Below is a small trained network, with its code and all its weights. Each question gives an input and a class and asks what happens when units are switched off, that is, made to give their printed mean instead of their output.

import numpy as np


def w(rows, s, z=0):
    codes = np.array(rows[::2]) - 128.0
    scale = np.full(codes.shape[1], s)
    scale[-1] = z or s
    return codes * scale


def f(y):
    return np.maximum(y, 0)


def log_softmax(a):
    a = a - a.max(-1, keepdims=True)
    return a - np.log(np.exp(a).sum(-1, keepdims=True))


def net(x, mask):
    res = np.array(x, float).reshape(1, 7) / 4 @ E
    y = f(res @ A[0][:, :-1].T + A[0][:, -1])
    res = res + np.where(mask, y, B[0][:, -1]) @ B[0][:, :-1]
    return log_softmax(res[-1] @ U[:, :-1].T + U[:, -1])


A, B = {}, {}
E = w([
[128,127,130,128,129,128],'x0',
[53,154,191,217,59,230],'x1',
[235,136,250,102,165,194],'x2',
[34,241,176,86,226,100],'x3',
[128,132,130,129,125,123],'x4',
[176,168,102,255,206,102],'x5',
[129,131,126,123,128,135],'x6',
],0.0039)
A[0] = w([
[177,71,106,151,95,137,88],'N1',
[125,131,135,131,124,124,255],'N2',
[66,184,166,94,178,112,84],'N3',
[89,183,167,100,201,109,127],'N4',
[97,163,145,104,156,128,99],'N5',
[87,126,69,140,114,115,97],'N6',
[176,132,185,119,140,147,89],'N7',
[215,42,97,158,39,143,99],'N8',
[202,127,185,114,143,150,131],'N9',
[81,105,166,2,57,144,116],'N10',
[164,160,118,245,193,117,130],'N11',
[112,137,143,150,111,141,178],'N12',
[41,121,7,155,108,105,102],'N13',
[166,105,95,80,163,92,92],'N14',
[86,121,141,177,98,153,129],'N15',
[123,125,144,121,118,117,237],'N16',
[198,137,211,118,156,171,102],'N17',
[62,153,177,210,71,200,107],'N18',
[182,118,57,62,179,68,98],'N19',
[168,161,112,204,166,104,92],'N20',
],0.009,0.0056)
B[0] = w([
[94,198,133,166,120,130,171],'N1',
[179,54,65,190,143,65,254],'N2',
[90,211,135,183,108,134,174],'N3',
[107,194,116,194,103,108,193],'N4',
[107,171,130,160,114,128,151],'N5',
[78,98,172,119,135,126,161],'N6',
[67,97,167,111,131,116,152],'N7',
[74,249,116,197,129,117,227],'N8',
[63,69,157,125,129,96,180],'N9',
[119,130,36,59,120,233,215],'N10',
[135,100,60,91,103,233,211],'N11',
[165,113,129,136,138,105,178],'N12',
[35,51,216,123,140,123,214],'N13',
[191,158,181,100,131,136,166],'N14',
[180,136,169,111,139,113,169],'N15',
[168,69,64,176,148,81,236],'N16',
[42,71,175,97,134,94,178],'N17',
[226,178,198,66,143,105,197],'N18',
[222,159,209,88,129,113,201],'N19',
[112,129,93,81,107,207,171],'N20',
],0.021,0.0056)
U = w([
[70,248,129,209,88,115,52],'0',
[24,47,218,89,143,107,68],'1',
[242,171,211,57,141,112,59],'2',
[122,117,43,62,88,255,78],'3',
[148,94,84,160,143,79,251],'4',
[152,87,89,166,144,87,237],'5',
],0.007,0.0029)

Each question gives the input, the list of numbers given to net, and the class t.
The units are the neurons (one row each of A and B). Each row of codes is followed by its name. A weight is (code - 128) times the scale printed after its matrix; where a second scale follows, it is the last column's (A, B and U).
mask holds one flag per neuron, in row order. A switched-off neuron (its flag False) gives its mean, the last column of its row in B, instead of its output. The means were averaged over made-up inputs and are rounded, as every weight is.
A unit's drop is (log p(t) with every unit on - log p(t) with that unit switched off) / (log p(t) with every unit on - log p(t) with every unit switched off).
The circuit of an input: a set's keep is (log p(t) with only the set's units on - log p(t) with every unit switched off) / (log p(t) with every unit on - log p(t) with every unit switched off). Starting from the 12 units with the biggest drops (on a tie, the unit counted first), units are removed one at a time, each time the one whose removal leaves the highest keep (on an exact tie, the one counted first), for as long as the keep stays at least 0.8.
circuit, biggest first: the units of the circuit, biggest drop first
k most important neurons: the k neurons with the biggest drops, biggest first
drop when u is switched off: that unit's drop, to one decimal
input [5,-5,-4,7,2,-5,-4], class 0: circuit, biggest first : (N3)
input [3,6,5,-2,6,3,-5], class 2: 3 most important neurons : (N18; N13; N15)
input [5,-5,5,1,3,8,5], class 3: 3 most important neurons : (N11; N20; N13)
input [-2,-8,3,6,-8,-1,-2], class 2: 2 most important neurons : (N19; N8)
input [7,-2,5,3,-2,-8,5], class 3: 2 most important neurons : (N10; N13)
input [5,0,-2,5,-4,7,-2], class 3: 2 most important neurons : (N11; N20)
input [-5,-2,-7,-5,7,7,0], class 1: 3 most important neurons : (N13; N10; N6)
input [2,8,-7,2,2,-6,-6], class 2: 2 most important neurons : (N18; N15)
input [-5,-1,7,-4,4,2,1], class 1: 3 most important neurons : (N17; N9; N7)
input [-3,-8,2,2,8,-3,-8], class 2: 2 most important neurons : (N19; N14)
input [8,2,-3,-7,5,8,-6], class 3: 3 most important neurons : (N11; N20; N4)
input [6,-5,-6,4,2,-1,-2], class 1: 2 most important neurons : (N13; N8)
input [-2,-6,-1,2,6,6,6], class 2: drop when N17 is switched off : 0.0
input [8,-4,4,8,6,7,2], class 0: drop when N5 is switched off : 0.1
input [-2,-4,-6,-7,-7,8,3], class 3: drop when N4 is switched off : 0.3
input [-2,0,8,4,1,7,4], class 1: circuit, biggest first : (N17)
